Each row was made from one path, in order. Every step used is in the known rows, and no mark comes twice. Write each row's path.
Each row is shifted at random along 5 fixed directions that mean nothing.
Known rows:
T > N > U > B > P > H: [-134  176  -72 -245 -131  -13 -320  104 -225   24  146 -103 -139   93
  -53 -152  -35 -253 -285  -97  -85  120  274  -55  -34 -105   21  -19
   60 -367 -380  -50 -175 -313 -118   87  -68  237    7  205  -22]
P > H > R > N > T > U: [  12  231   99   59    7    5  214   18   10  164 -185 -179   29  -51
  141 -194  -51 -159 -208  -14 -115  148  -62   22  -23    8  -15  122
   71  414  -43  -39  -75  230 -141  -39  -84   21   59  -15  170]
H > T > R > N: [ -89   41   62  499  154  225  290 -162 -211  185  132  141 -231  -97
  165 -420  209  252  120   55 -127 -137  -80  -78   77  -45  -55  244
 -101  463  -66 -185 -177  180  -95  -37  194  118    7  253  129]
R > K > F > T > N: [-100  -44  -98 -135 -167  -41 -476  -33  -77  -31  275  -51  -98  133
   81  114 -113 -235  140   22  -19   76  142   14  -59   13  -91 -128
  -44 -310   60  133   39 -230 -115   18   48  169 -177   92  -96]
B > H > K > N > P: [ -44  -49  227  109  -21   63  -72  -94 -180 -248  288   98  -52   10
    2  -21   66  -35  211   23  -60  150   74  -38  -67 -120   29  244
 -268   48  -25  -22   -1 -214  -53   21  -15  242  257  316   39]
T > U > B > H > R > N > F > P: [   2 -189  125 -108  104 -150 -545 -170   -8   36   42 -103 -249   17
  -38 -115   92    6   63 -171  -42 -154  376 -139  -79 -276  162   45
 -141 -177  -90  -18  -38   15 -217  224   73   65   19 -126 -136]
T > P > H > K > N > F > U: [-102  180   65 -186 -155   17  -12  100 -240  -38   11 -214   67  219
  146   20 -285 -378 -139    2 -113  337   16   71 -157   57   88  -60
  122 -100  -83   73   15 -164   -6  -41 -239  279   78  177  161]
U > B > P > H > T > R > N > F > K: [ -52   18  146   76   24   95 -172  131  -19  -19  -19 -220  -37  124
  120 -232  -33 -108  -15  -11 -109  240  145   29  -73   99   47  159
  109  171  -95  -70 -104  -25 -105   24  -27  127  -22   15  139]
U > B > H > T: [  58  158  103  -91 -178    0   32  118   88 -101   98 -236   80   67
   67    9  -77 -255   39   12 -117  169 -165 -119 -128  100   34   12
   32   60  -41   33   89  -61   36  -23 -100   98    7 -109   68]
N > H > K > F > U: [ -15   18  105 -131  -34   73  -93  -53 -102 -222   62   28   12   93
   81   41  -35  -86   96   13 -137  105   23   76  -55   42  -15   95
 -173   17  102   -1   35 -153  -81   52  -73  300  167  139   27]
H > K > F > U > B: [  56   17   48 -328 -179   40  -16   30   82 -366  193  -92   29   76
   71  132 -120 -151  210  -26  -74  218   73   16   47  143  -44    5
 -202 -108  163   87  173 -244   44   46  -80  276   35   25  -85]
B > H > R > N: [  40  -62  107  194   65 -153 -111  -55   71  118   27  -39  -81  -58
  -59  -13   42  -63   70  -59   -2 -132   37   79  -42 -142  114   21
  -15   14    7  -70   16   75  -97   69   78  -49   24   -9  -33]
F > U > B > P: [ 110   88   95 -223 -197   36  -16  -12  130   54   -4 -246   76   73
  201    8 -274 -114  100  -56  -84   38 -246 -180 -208  139   52   95
   -8  238   59   -8  249   23   91 -103 -226   47   91  -39  -38]
R > K > N > U > B > H > T: [  67  -48   87    9  108 -254 -600 -275  149   68  157 -145 -104   20
   26  -58  179 -148   39 -140  -60 -140  247 -248 -114 -144  155   -3
 -199  -59  -56   74  -36  164 -300  251  106  -24 -115 -252 -210]
U > B > H > R > N > T > P: [  29  -88  198  -41 -201   13 -126   52  -69 -156  295 -150    3  -12
   19  -46    4 -105  142  -25  -10  154   53 -168   -7 -118   28   81
  -95   -1  -83    0   75 -155  -35  -18 -143  130   54   17   23]
K > F > U > B > P > H > R > N: [  32   60   73  -68   13  -83    9    9  135  108  -71 -198  -50   45
  104  -85 -146 -242  -21 -119  -95  -44   71   56 -127   -6  116   30
  -64   52   -1  -41   47   70 -113   84  -60   91  -33  -21  -42]
P > H > R > K > F > U: [ -44  -44   21  -64 -145  216  318   60   85 -302   99  154    3   20
   63 -106   -2   68  164   -2  -65  180   79  269  118   76 -262  242
 -225  147  139  -63   37 -252  -18  -51  -45  346  140  354   68]
N > P > H > R > K: [ -53   29  126   58   78   48  304   -2  -31  -85  -55  168  -53  -98
  -47 -162  168   57  -28  -31  -38   47  220  143   48 -117 -128  213
 -176   99 -118  -72 -117  -21  -74   40  141  203  107   73  137]
U > B > P > H > R > N > F > T: [-133  214  -26 -150 -150  -29 -240  249 -197  -16   -9 -250  -73  192
   23  -13 -190 -601 -217  -66 -137  149  164  118 -199   70   17 -143
  184 -430 -257    9  -69 -224 -152   18   -3  329 -106 -128  139]
P > H > R > K: [  89  108   56 -105 -136 -155  308  122  227  -40  -61  -99  146  -53
  -44  121 -105 -184  -42  -45   19  162   -4  214   -4   66  -64  -65
   21   -6   42   53  134    0   80  -18   12   -1  -27 -135   70]
T > P > H > K: [  75   -4  154   30  216 -290  -57 -187   35  128  -51   55  -99 -143
 -145  -32  228  217   38  -63   51  -52  385   13  108 -288  175   17
 -164  -49 -118    2  -80  138  -11  219  201   17   18  -50 -116]
T > P > H > R > K > N > F > U: [ -65  -48  144  -28 -164  153  178  131  -45 -155  -37 -149  163  144
  168  -93 -218 -148   -6   -5  -25  355  -32  103  -67   88  -61  155
   24  259   88   35   56 -104   16 -116 -342  169  121  225  219]
F > U > B > P > H: [  69  157   39 -360  -46 -173 -210   54  141  128 -225 -239   22   66
   -8   31 -121 -259  -78 -124  -27    3  138  -13 -166   -5  126  -40
   50 -162 -143   -4   76  -24  -16   70  -93   59  -27 -124  -99]
P > H > T > U: [   3  335   -1  -32   11  -57  165  -80  -57  167  -54  -69 -114  -53
   51 -173   56  -63 -147  -23 -140    9   45  -45   -3  -44    1   50
  -12  122 -161  -32  -97  114  -19   52   82  141   38   49   38]
K > H > R > P: [ -66   78   30  217    3   65  436  -34 -211   96   93  178 -139  -47
   -5 -168  -39    2  124  -25  -68 -267 -158  156  -88  -15  -49   50
 -191  -68 -128 -153  -31  -10   84   -9   85  144   38  204   64]
B > P > H > K: [  90  237  106   48   77 -256   63  -97   58  257  -36  -71  -44  -61
  -11   24  -55  -83  -82  -45 -103  -30   47   82 -117  -86  181  -10
  -12   35 -116  -10   39  154   18   86  154   36   59  -54  -26]
F > P > H > T > N > U: [ -11   67  138  -66  -66    7 -114 -257   -6  -64  165   45 -104  -21
   58 -176  136   62   44  -87  -75  -19  163 -287 -118 -138  -14  178
 -243  109 -146  -27  -39   -2 -123   44   19  317  172   79   -7]
F > T > H > K > N: [ -93  156   49  103 -112  -15  -92 -107 -246   85  180  -69 -119   94
  165  -12 -121 -222  152   71 -126   33 -144  -52 -183  -16   -9  -36
  -75    4  -33   10   27  -71  -95    3   40  293   61  162   39]
F > P > H > K > N > T: [   6  119  221 -198  -74  -91 -151   46    9 -268  -48 -117  163   51
  -11  138  -44 -381  104   -3    0  297  166   12 -174   30   61   30
 -141 -118  -29  122   69 -126  -96    8  -96  214   43  -56   91]
N > P > H > R > K > F: [ -93  104   10 -160  -41  -27  167  188 -114 -115   26  -26   43   42
  -44   49  -83 -351 -179  -12  -78  178  177  259  -23  -20  -74  -78
  -10 -272  -93   88  -54 -153  -48   29   10  183  -30  -11  132]
P > H > K > F: [  -3   92  -29  -86  -91  -62  210  -26    8 -157  278   83  -54   19
  -15   81  -16  -67    1   -1  -97  156  134  158   57  -20  -47  -61
 -172 -200  -10   52   12 -177    2   88  144  261   47  133  -34]
R > P > H > K > N > U: [ 129  131   62 -102 -213 -199  181 -205  149   -4  282  -83   68  -13
   75   90 -157 -153    2 -144   16   27 -103  -51 -183   34   51  -42
 -250   -6    2   27  211   35   14   16   16   28   92  -29  -81]
H > K > N > F > T > R: [ -26 -183  241  298  209  146 -142   16 -110 -202 -139 -111  139   70
   81  -91   64   54  149   88  -22  336   75   -6   62  124   29  174
  -50  473  220  117  -70  117  -44   -7 -188   83  139   65  152]
N > T > P > H: [  10  138   73 -111  -15  -97   -3   17  -55  237 -126 -202  112   43
   82  -39  -70 -143 -238   12  -55  132   -2 -121 -126  -80   94  -81
  137   99 -172   85  -43  184  -50  -24 -137  -10  -13 -151   88]
R > N > F > K > H > T > P: [ -64 -197  222   98  -36  106 -342  -39 -107 -199  180  -62   -6  156
  169 -110  -47   32  296   51  -26  152   27  -33 -100   13   26  241
  -63  113   93  -57  -27  -68  -98  -12 -136  122   22  110   82]
R > N > U > B > P > H > T: [  21  198   84  -37  -77  -26 -145  -34   55   30  104 -181  -39   19
  123 -216   24 -197 -124 -102 -110   50   44 -137 -129   -7   56  174
  -50  114 -176 -105  -54   41 -204   36    5  104  -16  -77   33]

Which path is each row?
[ -29  -38  101 -210 -144   82 -178  108 -116 -297  210  -30  -94   61
  -44  -95   27  -45  131  -83  -15  302  380  151  119   -9  -36  168
 -105 -216 -104  -87    2 -429   -1   34  -16  340   98  280    1]	T > R > N > F > U > B > P > H > K
[ -96  -30  227  410   32  362  354 -123 -179   44  237   18  -99   17
  328 -471   96  169  184   79 -229  113 -240 -250 -113   -5 -105  429
 -234  742  -59 -107 -101  110 -106  -81  -28  182  148  327  216]	U > B > H > T > R > K > N > P
[ -38  238  -64 -282 -247   89  134  -56  -90 -155  298  -55 -157   83
  183  -60 -103 -108   61    6 -232  239   32  -32    3   73 -195   37
 -231  -22  -44   37   46 -235  -43   44   90  480   77  183  -42]	P > H > K > F > T > U > B
[  41  125   66 -316 -222   10 -239   78  -72 -236  313 -234   29   92
   85   75 -135 -243    9   32 -189  381   31  -53   26   46   -9    4
  -83  -43   29  148   84 -229  -31   38 -163  211   98   70  -40]	N > T > U > B > H > K > F
[ -72  118   42   89   38  -61   -6  -74 -123   30  202  -58 -156  121
   85 -111  -55 -198 -161  -67 -184  107  198  -53 -139  -50  140  -16
 -103 -127 -209   25 -124  -41 -131  171  104  245   13   63   29]	U > B > P > H > K > N > F
[ -85 -121   60 -151 -236   89 -247  -87 -153 -211  412  -26 -201  114
   97  -87 -110  -97  181  -93 -124   82  142 -111 -119  -98  -73   98
 -246 -185  -58   28   91 -326  -85   55  -44  313  101  227  -38]	T > U > B > H > R > K > N > F > P
[-100  241  -51 -206  -47 -106 -110   45 -174  -50   61  -83 -163   -6
  -56  -90   64 -399 -161  -90  -90  114  408   36   67  -69  -64 -115
 -109 -372 -270   75 -156 -168 -177  179   92  259 -153   12  -22]	P > H > R > K > N > T > U > B
[   6   50  172   35   24  -56 -118   82  214   12 -233 -241  122  121
   71  -80  -94 -155  -64  -27   32  208   82   46 -181  139  111   87
  108  215   37   20  -64  133  -46   26 -101  -62  -39 -116  167]	R > P > H > T > N > F > K
[ 102 -130   84 -113  149  -99 -288 -228  168  234  -15 -105  -59   -1
  114 -149   95  137   44  -96  -92  -51  289 -139  -23 -111   60   67
 -196  221  -13   86    7  232 -154  142   11   32  -31  -98 -200]	N > T > R > K > F > U > B > P > H
[ -18  162  -17   -1 -180  -48   95 -100 -187   38  509   52 -306  -76
  -34 -159  114  -64  114  -98  -79  -96  222 -114   22 -131  -23  -21
 -202 -353 -339 -105   -4 -252   37   66  275  319  -57  181 -105]	U > B > P > H > T > R > N
[  27  131  149 -180 -161 -125 -449   52  -35  -46  181 -293   78   81
   83  -13 -158 -365   52  -50  -75  160   -5 -115 -153   58   92   53
   -5  -90  -74   62   56  -86  -37   29 -211   15  -96  -66  -20]	R > K > H > T > N > U > B > P
